Below is a small trained network, with its code and all its weights. Each question gives an input and a class and asks what happens when units are switched off, that is, made to give their printed mean instead of their output.

import numpy as np


def w(rows, s, z=0):
    codes = np.array(rows[::2]) - 128.0
    scale = np.full(codes.shape[1], s)
    scale[-1] = z or s
    return codes * scale


def norm(h):
    return h / np.sqrt((h * h).mean(-1, keepdims=True) + 1e-5)


def f(y):
    return np.maximum(y, 0)


def log_softmax(a):
    a = a - a.max(-1, keepdims=True)
    return a - np.log(np.exp(a).sum(-1, keepdims=True))


def net(x, mask):
    res = np.array(x, float).reshape(1, 7) / 4 @ E
    u = 0
    for l in range(3):
        y = f(norm(res) @ A[l][:, :-1].T + A[l][:, -1])
        res = res + np.where(mask[u : u + 3], y, B[l][:, -1]) @ B[l][:, :-1]
        u += 3
    return log_softmax(norm(res)[-1] @ U[:, :-1].T + U[:, -1])


A, B = {}, {}
E = w([
[125,56,161,168,181,29,138,26,126,109,102],'x0',
[110,157,173,70,144,77,75,154,210,124,221],'x1',
[180,121,114,171,183,127,26,202,119,136,109],'x2',
[83,118,115,169,152,198,150,95,159,237,55],'x3',
[99,149,71,232,7,152,112,148,137,123,140],'x4',
[76,168,41,130,15,14,163,157,65,195,131],'x5',
[73,3,146,144,192,177,168,205,59,138,245],'x6',
],0.0061)
A[0] = w([
[136,169,68,224,161,254,106,150,167,89,32,9],'L0N1',
[130,81,198,183,245,173,147,147,142,180,117,88],'L0N2',
[102,134,86,160,73,178,159,234,108,214,151,209],'L0N3',
],0.0067,0.0015)
B[0] = w([
[171,126,122,159,140,3,151,30,123,117,171,229],'L0N1',
[165,228,160,137,151,30,151,72,133,141,215,220],'L0N2',
[209,161,28,183,163,250,124,229,2,75,76,254],'L0N3',
],0.0094,0.0063)
A[1] = w([
[158,126,153,131,172,118,85,196,191,44,184,3],'L1N1',
[196,125,145,143,142,163,81,62,144,138,75,59],'L1N2',
[204,122,132,143,176,159,121,121,141,106,2,170],'L1N3',
],0.0089,0.0016)
B[1] = w([
[117,132,93,72,67,180,66,175,57,90,171,227],'L1N1',
[134,97,69,92,47,153,240,53,91,112,61,212],'L1N2',
[90,73,156,192,1,111,165,180,125,98,90,254],'L1N3',
],0.011,0.0049)
A[2] = w([
[51,77,169,122,185,127,120,162,157,124,107,64],'L2N1',
[146,82,143,160,236,97,192,134,129,104,141,137],'L2N2',
[120,101,57,142,121,158,135,110,2,121,156,254],'L2N3',
],0.008,0.0014)
B[2] = w([
[147,139,205,150,105,64,90,141,52,221,32,129],'L2N1',
[145,170,138,65,2,43,52,44,242,159,29,159],'L2N2',
[125,64,113,161,121,194,142,88,212,174,27,245],'L2N3',
],0.0092,0.012)
U = w([
[134,95,81,183,61,221,144,189,68,142,113,189],'0',
[159,174,120,140,122,46,178,36,204,180,127,202],'1',
[117,154,195,41,255,141,108,154,136,133,237,1],'2',
],0.0093,0.0034)

Each question gives the input, the list of numbers given to net, and the class t.
The units are the neurons (one row each of A and B). Each row of codes is followed by its name. A weight is (code - 128) times the scale printed after its matrix; where a second scale follows, it is the last column's (A, B and U).
mask holds one flag per neuron, layer by layer. A switched-off neuron (its flag False) gives its mean, the last column of its row in B, instead of its output. The means were averaged over made-up inputs and are rounded, as every weight is.
A unit's drop is (log p(t) with every unit on - log p(t) with that unit switched off) / (log p(t) with every unit on - log p(t) with every unit switched off).
The circuit of an input: a set's keep is (log p(t) with only the set's units on - log p(t) with every unit switched off) / (log p(t) with every unit on - log p(t) with every unit switched off). Starting from all 9 units, units are removed one at a time, each time the one whose removal leaves the highest keep (on an exact tie, the one counted first), for as long as the keep stays at least 0.8.
circuit, biggest first: the units of the circuit, biggest drop first
most important unit: the unit with the biggest drop
k most important neurons: the k neurons with the biggest drops, biggest first
top k neurons in layer l: the k neurons of layer l with the biggest drops, biggest first
drop of u: that unit's drop, to one decimal
input [8,-7,-5,-4,-7,-7,-8], class 0: most important unit -> L1N3
input [2,-8,0,-6,6,-8,1], class 1: top 2 neurons in layer 0 -> L0N1, L0N3
input [-3,-4,6,-2,1,-8,7], class 1: 4 most important neurons -> L0N2, L0N1, L2N2, L1N3
input [-1,0,7,0,-1,-4,-3], class 1: 2 most important neurons -> L0N1, L0N3
input [5,-5,8,-5,-4,4,7], class 1: circuit, biggest first -> L2N2, L0N3
input [3,-4,5,-4,-7,-7,4], class 1: 4 most important neurons -> L0N2, L2N2, L0N3, L1N2
input [6,-2,8,8,-7,8,-6], class 0: 2 most important neurons -> L1N3, L0N1
input [6,-7,8,-8,-4,1,-8], class 0: 4 most important neurons -> L1N3, L0N1, L0N2, L2N2
input [-5,3,-3,-5,-5,-3,2], class 2: 3 most important neurons -> L0N3, L1N3, L1N2
input [6,4,8,6,-4,7,8], class 1: 2 most important neurons -> L2N2, L0N2
input [6,8,0,-6,-3,-6,0], class 2: 2 most important neurons -> L1N1, L0N3
input [6,-2,-7,-6,1,-4,-8], class 0: 3 most important neurons -> L0N2, L0N1, L1N3
input [-3,-2,-6,-4,-2,-5,3], class 2: 4 most important neurons -> L0N3, L1N3, L1N2, L0N2
input [5,0,1,3,-3,-6,7], class 1: circuit, biggest first -> L2N2
input [-3,2,4,5,-2,7,-8], class 0: 3 most important neurons -> L0N2, L1N3, L2N2
input [5,2,7,-4,-7,5,4], class 2: top 2 neurons in layer 1 -> L1N1, L1N2
input [-3,7,-1,-7,-4,0,-2], class 2: top 2 neurons in layer 1 -> L1N3, L1N2
input [-3,1,-7,-4,-7,-5,0], class 2: drop of L0N3 -> 1.1
input [2,4,4,-6,1,-8,-7], class 0: drop of L1N1 -> 0.3
input [-6,7,-8,7,-4,8,-2], class 0: circuit, biggest first -> L0N3
input [-4,-1,6,3,-1,-8,-1], class 1: drop of L1N2 -> 0.0
